Below is a small trained network, with its code and all its weights. Each question gives an input and a class and asks what happens when units are switched off, that is, made to give their printed mean instead of their output.

import numpy as np


def w(rows, s, z=0):
    codes = np.array(rows[::2]) - 128.0
    scale = np.full(codes.shape[1], s)
    scale[-1] = z or s
    return codes * scale


def f(y):
    return np.maximum(y, 0)


def log_softmax(a):
    a = a - a.max(-1, keepdims=True)
    return a - np.log(np.exp(a).sum(-1, keepdims=True))


def net(x, mask):
    res = np.array(x, float).reshape(1, 6) / 4 @ E
    y = f(res @ A[0][:, :-1].T + A[0][:, -1])
    res = res + np.where(mask, y, B[0][:, -1]) @ B[0][:, :-1]
    return log_softmax(res[-1] @ U[:, :-1].T + U[:, -1])


A, B = {}, {}
E = w([
[82,129,184,210,184,103,170,195,176,129,151],'x0',
[135,125,144,136,127,136,125,128,124,128,119],'x1',
[122,133,116,128,125,127,129,129,127,125,135],'x2',
[160,60,76,174,166,107,159,146,8,144,132],'x3',
[135,125,122,123,135,135,131,130,132,128,125],'x4',
[149,77,121,94,38,106,161,211,152,103,120],'x5',
],0.014)
A[0] = w([
[120,170,114,117,94,153,111,80,173,127,121,174],'N1',
[141,182,132,99,148,162,91,7,145,122,118,253],'N2',
[109,191,146,203,248,120,130,110,151,130,130,121],'N3',
[122,156,167,126,88,131,149,195,252,131,124,143],'N4',
[129,72,130,161,142,105,178,251,121,137,132,44],'N5',
[167,98,105,59,22,141,129,135,99,128,103,121],'N6',
[141,117,87,125,184,133,121,56,22,123,130,201],'N7',
],0.018,0.0059)
B[0] = w([
[175,153,198,133,109,130,132,113,146,80,148,207],'N1',
[120,254,142,93,86,135,158,131,114,165,110,252],'N2',
[60,97,202,114,155,140,139,49,130,124,201,237],'N3',
[77,111,103,93,110,124,94,193,236,123,101,253],'N4',
[143,131,113,191,160,118,142,193,54,64,160,207],'N5',
[189,82,137,79,76,143,97,86,113,85,144,220],'N6',
[155,107,76,171,170,119,137,102,134,229,80,235],'N7',
],0.017,0.027)
U = w([
[139,252,159,100,105,134,130,105,148,151,87,173],'0',
[153,149,144,65,61,139,71,123,154,83,110,170],'1',
[54,168,192,100,138,140,117,104,177,128,153,45],'2',
[89,139,132,127,128,107,95,192,181,85,118,75],'3',
[151,155,89,136,140,129,131,75,103,211,69,24],'4',
[167,59,55,111,86,135,105,106,38,124,107,248],'5',
[91,107,144,179,195,124,146,91,95,155,160,115],'6',
[113,138,102,171,141,103,147,193,73,88,135,143],'7',
],0.013,0.0018)

Each question gives the input, the list of numbers given to net, and the class t.
The units are the neurons (one row each of A and B). Each row of codes is followed by its name. A weight is (code - 128) times the scale printed after its matrix; where a second scale follows, it is the last column's (A, B and U).
mask holds one flag per neuron, in row order. A switched-off neuron (its flag False) gives its mean, the last column of its row in B, instead of its output. The means were averaged over made-up inputs and are rounded, as every weight is.
A unit's drop is (log p(t) with every unit on - log p(t) with that unit switched off) / (log p(t) with every unit on - log p(t) with every unit switched off).
The circuit of an input: a set's keep is (log p(t) with only the set's units on - log p(t) with every unit switched off) / (log p(t) with every unit on - log p(t) with every unit switched off). Starting from all 7 units, units are removed one at a time, each time the one whose removal leaves the highest keep (on an exact tie, the one counted first), for as long as the keep stays at least 0.8.
units of the circuit, in order: the units of the circuit, biggest drop first
k most important neurons: the k neurons with the biggest drops, biggest first
drop of u: that unit's drop, to one decimal
input [0,-2,6,3,-8,-4], class 4: units of the circuit, in order : N7
input [-7,1,6,1,-3,1], class 5: units of the circuit, in order : N6, N4
input [-3,0,-7,1,-6,1], class 5: units of the circuit, in order : N4, N2
input [8,8,2,2,-2,-1], class 6: 2 most important neurons : N3, N5
input [-8,2,-7,1,5,-2], class 4: 2 most important neurons : N7, N4
input [0,-6,8,7,-2,-2], class 4: 2 most important neurons : N7, N3
input [0,-2,-4,-5,0,-7], class 0: 3 most important neurons : N2, N4, N1
input [-7,3,-2,7,7,2], class 5: 2 most important neurons : N6, N2
input [1,-3,3,-7,-3,4], class 3: 2 most important neurons : N4, N2
input [-2,2,7,0,-5,1], class 1: 3 most important neurons : N7, N5, N2
input [1,8,-3,5,-2,-5], class 6: 2 most important neurons : N3, N2
input [5,0,-1,7,4,0], class 6: 2 most important neurons : N3, N4
input [7,7,5,-7,-1,1], class 3: 2 most important neurons : N4, N2
input [7,8,7,-2,-4,4], class 3: units of the circuit, in order : N4
input [1,3,-2,1,8,6], class 7: 2 most important neurons : N5, N7
input [2,-2,-4,2,1,8], class 7: drop of N5 : 1.7
input [8,-6,7,1,6,7], class 7: drop of N5 : 3.0
input [-5,-6,-6,2,8,8], class 5: drop of N4 : 0.1
